Below are the code and all the weights of a small trained network. Each question names an input and a class and asks about switching units off, where a switched-off unit gives its printed mean instead of its output.

import numpy as np


def w(rows, s, z=0):
    codes = np.array(rows[::2]) - 128.0
    scale = np.full(codes.shape[1], s)
    scale[-1] = z or s
    return codes * scale


def f(y):
    return np.maximum(y, 0)


def log_softmax(a):
    a = a - a.max(-1, keepdims=True)
    return a - np.log(np.exp(a).sum(-1, keepdims=True))


def net(x, mask):
    res = np.array(x, float).reshape(1, 3) / 4 @ E
    y = f(res @ A[0][:, :-1].T + A[0][:, -1])
    res = res + np.where(mask, y, B[0][:, -1]) @ B[0][:, :-1]
    return log_softmax(res[-1] @ U[:, :-1].T + U[:, -1])


A, B = {}, {}
E = w([
[170,147,94,246],'x0',
[160,182,76,68],'x1',
[159,179,218,127],'x2',
],0.013)
A[0] = w([
[125,62,159,154,70],'N1',
[97,48,91,143,24],'N2',
[42,60,57,140,20],'N3',
[146,126,105,158,66],'N4',
[87,111,137,161,240],'N5',
[119,157,126,183,34],'N6',
[194,179,81,85,151],'N7',
[99,115,67,100,146],'N8',
[122,167,112,190,62],'N9',
[107,105,86,131,253],'N10',
[149,76,165,66,50],'N11',
[169,182,106,105,217],'N12',
[185,132,139,163,236],'N13',
[93,56,203,168,148],'N14',
[186,208,85,90,129],'N15',
[125,146,71,102,11],'N16',
[166,156,109,170,83],'N17',
[41,108,185,25,80],'N18',
[78,135,133,64,59],'N19',
[139,186,186,125,44],'N20',
[140,159,251,143,48],'N21',
[90,76,150,168,36],'N22',
[91,134,150,95,251],'N23',
[121,190,153,157,53],'N24',
[143,199,73,234,54],'N25',
[165,175,129,175,74],'N26',
[159,169,178,130,40],'N27',
[199,219,185,124,255],'N28',
],0.014,0.0048)
B[0] = w([
[217,127,159,190,172],'N1',
[167,197,81,109,178],'N2',
[178,214,36,67,202],'N3',
[76,190,124,140,160],'N4',
[142,52,132,174,194],'N5',
[119,151,86,187,168],'N6',
[182,91,242,228,208],'N7',
[180,111,111,133,185],'N8',
[74,165,117,161,186],'N9',
[138,56,68,50,196],'N10',
[75,174,144,205,170],'N11',
[186,52,118,139,198],'N12',
[55,71,131,199,208],'N13',
[231,60,188,174,221],'N14',
[212,71,154,209,211],'N15',
[170,186,109,148,157],'N16',
[73,163,124,171,185],'N17',
[63,164,114,255,232],'N18',
[90,180,141,212,178],'N19',
[145,207,35,48,171],'N20',
[195,168,31,47,209],'N21',
[197,130,184,145,174],'N22',
[84,86,111,176,188],'N23',
[117,166,77,158,161],'N24',
[77,161,113,198,252],'N25',
[81,151,117,189,189],'N26',
[179,208,64,56,166],'N27',
[129,51,46,109,246],'N28',
],0.0081,0.013)
U = w([
[233,128,213,189,162],'0',
[158,226,32,85,198],'1',
[4,208,153,188,62],'2',
[136,39,160,156,175],'3',
[71,124,176,63,2],'4',
],0.012,0.006)

Each question gives the input, the list of numbers given to net, and the class t.
The units are the neurons (one row each of A and B). Each row of codes is followed by its name. A weight is (code - 128) times the scale printed after its matrix; where a second scale follows, it is the last column's (A, B and U).
mask holds one flag per neuron, in row order. A switched-off neuron (its flag False) gives its mean, the last column of its row in B, instead of its output. The means were averaged over made-up inputs and are rounded, as every weight is.
A unit's drop is (log p(t) with every unit on - log p(t) with that unit switched off) / (log p(t) with every unit on - log p(t) with every unit switched off).
The circuit of an input: a set's keep is (log p(t) with only the set's units on - log p(t) with every unit switched off) / (log p(t) with every unit on - log p(t) with every unit switched off). Starting from the 12 units with the biggest drops (on a tie, the unit counted first), units are removed one at a time, each time the one whose removal leaves the highest keep (on an exact tie, the one counted first), for as long as the keep stays at least 0.8.
units of the circuit, in order: the units of the circuit, biggest drop first
most important unit: the unit with the biggest drop
k most important neurons: the k neurons with the biggest drops, biggest first
drop of u: that unit's drop, to one decimal
input [-2,3,-3], class 3: most important unit => N21
input [-4,-5,-6], class 1: 4 most important neurons => (N3 N7 N2 N15)
input [4,-3,3], class 2: 3 most important neurons => (N15 N7 N12)
input [1,-8,-8], class 0: units of the circuit, in order => (N22 N1)
input [3,-1,1], class 3: units of the circuit, in order => (N3 N2 N16)
input [-3,-6,-5], class 0: units of the circuit, in order => (N14 N28)
input [0,3,-1], class 3: units of the circuit, in order => (N3 N2)
input [-5,5,7], class 1: 4 most important neurons => (N20 N21 N14 N27)
input [-5,7,-7], class 0: 2 most important neurons => (N7 N15)
input [-2,-2,1], class 3: 2 most important neurons => (N7 N25)
input [-1,1,2], class 3: 2 most important neurons => (N3 N2)
input [7,8,-5], class 0: 2 most important neurons => (N15 N7)
input [8,-1,6], class 2: 2 most important neurons => (N13 N25)
input [-4,-4,-8], class 1: most important unit => N3
input [-1,2,4], class 1: 2 most important neurons => (N14 N20)
input [6,4,-2], class 2: 2 most important neurons => (N25 N14)
input [6,-5,2], class 2: 2 most important neurons => (N25 N15)
input [-6,7,-6], class 0: 2 most important neurons => (N7 N15)
input [3,-5,8], class 1: drop of N21 => 0.2
input [2,8,-6], class 0: drop of N7 => 0.3
input [5,4,5], class 1: drop of N14 => 0.7
input [-6,-1,4], class 2: most important unit => N18
